Questions about the row below.
1) Report the entry just right of the largest entry.
2) Report the entry just left of the smallest entry.
148	115	123	140	155	130	151	121	120	133	125	130	153
1) 130
2) 148

x =
[[121 121 126 128 123 121 119 109 126 115 125 128]
 [116 131 120 117 129 119 128 120 120 123 125 119]
 [138 122 138 143 125 135 124 127 138 127 131 141]
 [135 135 128 125 134 135 139 150 128 143 129 125]]
The first entry in the row that holds the smallest entry -> 121
The smallest entry in the first column -> 116
The third entry on the diagonal from the top-right corner: 127
Read off the fifth entry, reading row by row.
Answer: 123
Read off the bottom-right entry.
Answer: 125
Read off the entry in the bottom-left corner.
Answer: 135
Read off the largest entry in the last row.
Answer: 150
The entry just left of 109 -> 119
Read off the largest entry in the first column.
Answer: 138
The third entry, reading row by row -> 126
The smallest entry in the last column -> 119
The top entry of the column that holds the largest entry -> 109
The entry directly above 150 is 127
The top-right entry -> 128
The second entry in reading order is 121
The entry directly below the smallest entry: 120

[[149 141 151 146 145 155 137 151 149 149]
 [107 106 109 107 111 105 107 117 113 112]
 [111 113 109 103 113 108 104 109 111 114]
 [105 107 104 110 115 113 109 106 112 106]
 [140 143 144 146 151 149 138 144 141 139]]
Rows and columns are numbered from 0.
Give the entry in the top-left corner.
A: 149
The top entry of the column that holds the smallest entry -> 146
The entry directly below the smallest entry: 110
The entry at row 1, column 0 -> 107
Give the entry in row 2 and column 0.
A: 111
Give the entry at row 1, column 2.
A: 109
The top-right entry is 149
The entry in the bottom-left corner: 140
Give the entry in row 0 and column 2.
A: 151
The entry in row 2 and column 1 -> 113
The top entry of the column that holds the largest entry -> 155
The entry in row 0 and column 1: 141
Give the entry directly below the largest entry.
A: 105
The bottom entry of the column that holds the smallest entry -> 146

[[142 129 106 111 124 118 142 117 130 125 135 113 124 126 113]
 [126 135 113 126 133 126 138 125 122 129 137 117 130 131 120]
 [129 139 113 120 128 125 136 116 130 135 138 116 124 131 124]
 [123 124 122 130 126 125 134 128 126 130 132 125 126 127 123]
 [126 132 114 131 136 125 138 129 127 127 136 122 128 127 121]
 [136 128 105 110 125 122 138 119 129 125 140 119 120 130 117]
 [131 138 113 112 129 124 137 117 125 132 137 123 127 134 123]
 [131 134 110 116 127 128 142 116 124 132 139 118 128 137 121]
 [143 133 111 108 118 113 144 112 129 132 132 102 115 122 112]
 [143 128 105 114 122 120 147 115 132 128 134 112 125 127 113]
 [130 131 117 132 129 127 136 129 130 127 134 128 124 130 118]
 [136 133 111 112 117 116 146 114 131 132 132 110 120 123 117]
 [136 135 109 104 122 124 143 118 126 126 138 124 124 137 120]
 [127 141 113 124 132 130 139 122 128 132 136 117 134 133 126]]
Find the third-last entry, reading row by row.
Answer: 134
Find the smallest entry in the last row.
Answer: 113
The 1st entry on the main diagonal is 142
The fifth-last entry, reading row by row -> 136
Find the entry directly above the smallest entry.
Answer: 118
Find the third largest entry.
Answer: 144
The bottom entry of the column that holds the largest entry -> 139
The bottom entry of the column that holds the smallest entry is 117
Find the third entry on the diagonal from the top-right corner.
Answer: 124
The entry just left of the largest entry -> 120
The entry in the bottom-right corner -> 126
The second largest entry is 146
The top entry of the column that holds the largest entry: 142
The entry directly below the smallest entry -> 112
Find the entry just left of the smallest entry.
Answer: 132
Find the entry just right of the smallest entry.
Answer: 115
Find the entry in the top-right corner.
Answer: 113
Find the first entry in the row that holds the smallest entry.
Answer: 143
The smallest entry in the first column: 123
Find the third entry, reading row by row.
Answer: 106
Find the second smallest entry.
Answer: 104
Find the smallest entry in the last column.
Answer: 112
The entry in the bottom-left corner is 127
The 2nd entry in reading order -> 129
The entry just right of the largest entry: 115
Find the 5th entry in reading order.
Answer: 124
Find the 2nd-last entry, reading row by row.
Answer: 133
The minimum is 102
Find the second entry on the diagonal from the top-right corner.
Answer: 131
Find the third entry on the main diagonal.
Answer: 113

Questions about the row below.
1) Which number is the third entry from the right?
2) Which number is the smallest entry?
3) Which number is the first entry?
[136 129 148 147 152 147 148 152 146]
1) 148
2) 129
3) 136

Read these off the matrix that follows.
1) Read off the bottom-right entry.
2) Read off the largest entry in the last row.
3) Read off the largest entry in the first row.
4) Read off the entry in the top-right corner.
5) Read off the smallest entry in the last row.
6) Read off the bottom entry of the column that holds the smallest entry.
7) Read off the entry just right of the largest entry.
8) Read off the second entry on the main diagonal.
[[116 132 134 130 137 127 123 117]
 [143 119 119 113 139 122 129 125]
 [122 132 138 139 128 112 144 123]
 [115 138 141 130 133 119 128 122]
 [152 114 111 108 133 122 131 135]
 [133 114 118 135 131 144 112 120]
 [138 118 122 117 137 124 130 124]
 [115 137 135 127 138 125 118 122]
 [132 125 129 136 115 125 137 143]
 [121 140 138 123 136 115 124 128]
 [120 127 139 142 119 122 143 132]
 [133 120 122 120 137 132 118 121]
 [141 115 116 116 136 133 123 122]
 [116 137 139 129 137 123 120 121]
 [113 139 149 135 130 111 138 126]]
1) 126
2) 149
3) 137
4) 117
5) 111
6) 135
7) 114
8) 119

arr =
[[127 123 138 113 135 124]
 [127 133 138 129 120 136]
 [132 134 128 139 125 118]
 [136 134 125 138 124 115]
 [123 121 143 124 142 107]
 [117 115 129 125 138 114]
 [132 142 143 123 117 144]
 [125 120 144 121 143 107]
 [119 127 137 133 128 130]
 [121 128 135 133 126 130]
 [119 118 138 124 147 103]
 [132 136 134 133 121 128]
 [136 131 120 139 124 111]
 [122 126 122 137 132 120]]
The entry directly below the smallest entry: 128
The smallest entry in the first column -> 117
Read off the 2nd entry, reading row by row.
123
Read off the entry in the top-right corner.
124
The smallest entry: 103
The entry just left of 113 is 138
The fifth entry from the end, reading row by row: 126
Read off the 3rd entry on the diagonal from the top-right corner.
139
The entry in the bottom-right corner: 120
Read off the bottom entry of the column that holds the largest entry.
132
The first entry of the largest entry's row -> 119
The first entry, reading row by row: 127
Read off the entry directly below the largest entry.
121
The fourth entry, reading row by row -> 113
Read off the entry in the bottom-left corner.
122
Read off the maximum.
147
The third entry on the main diagonal -> 128
Read off the largest entry in the last column.
144
The 4th-last entry, reading row by row: 122
The fifth entry in reading order is 135
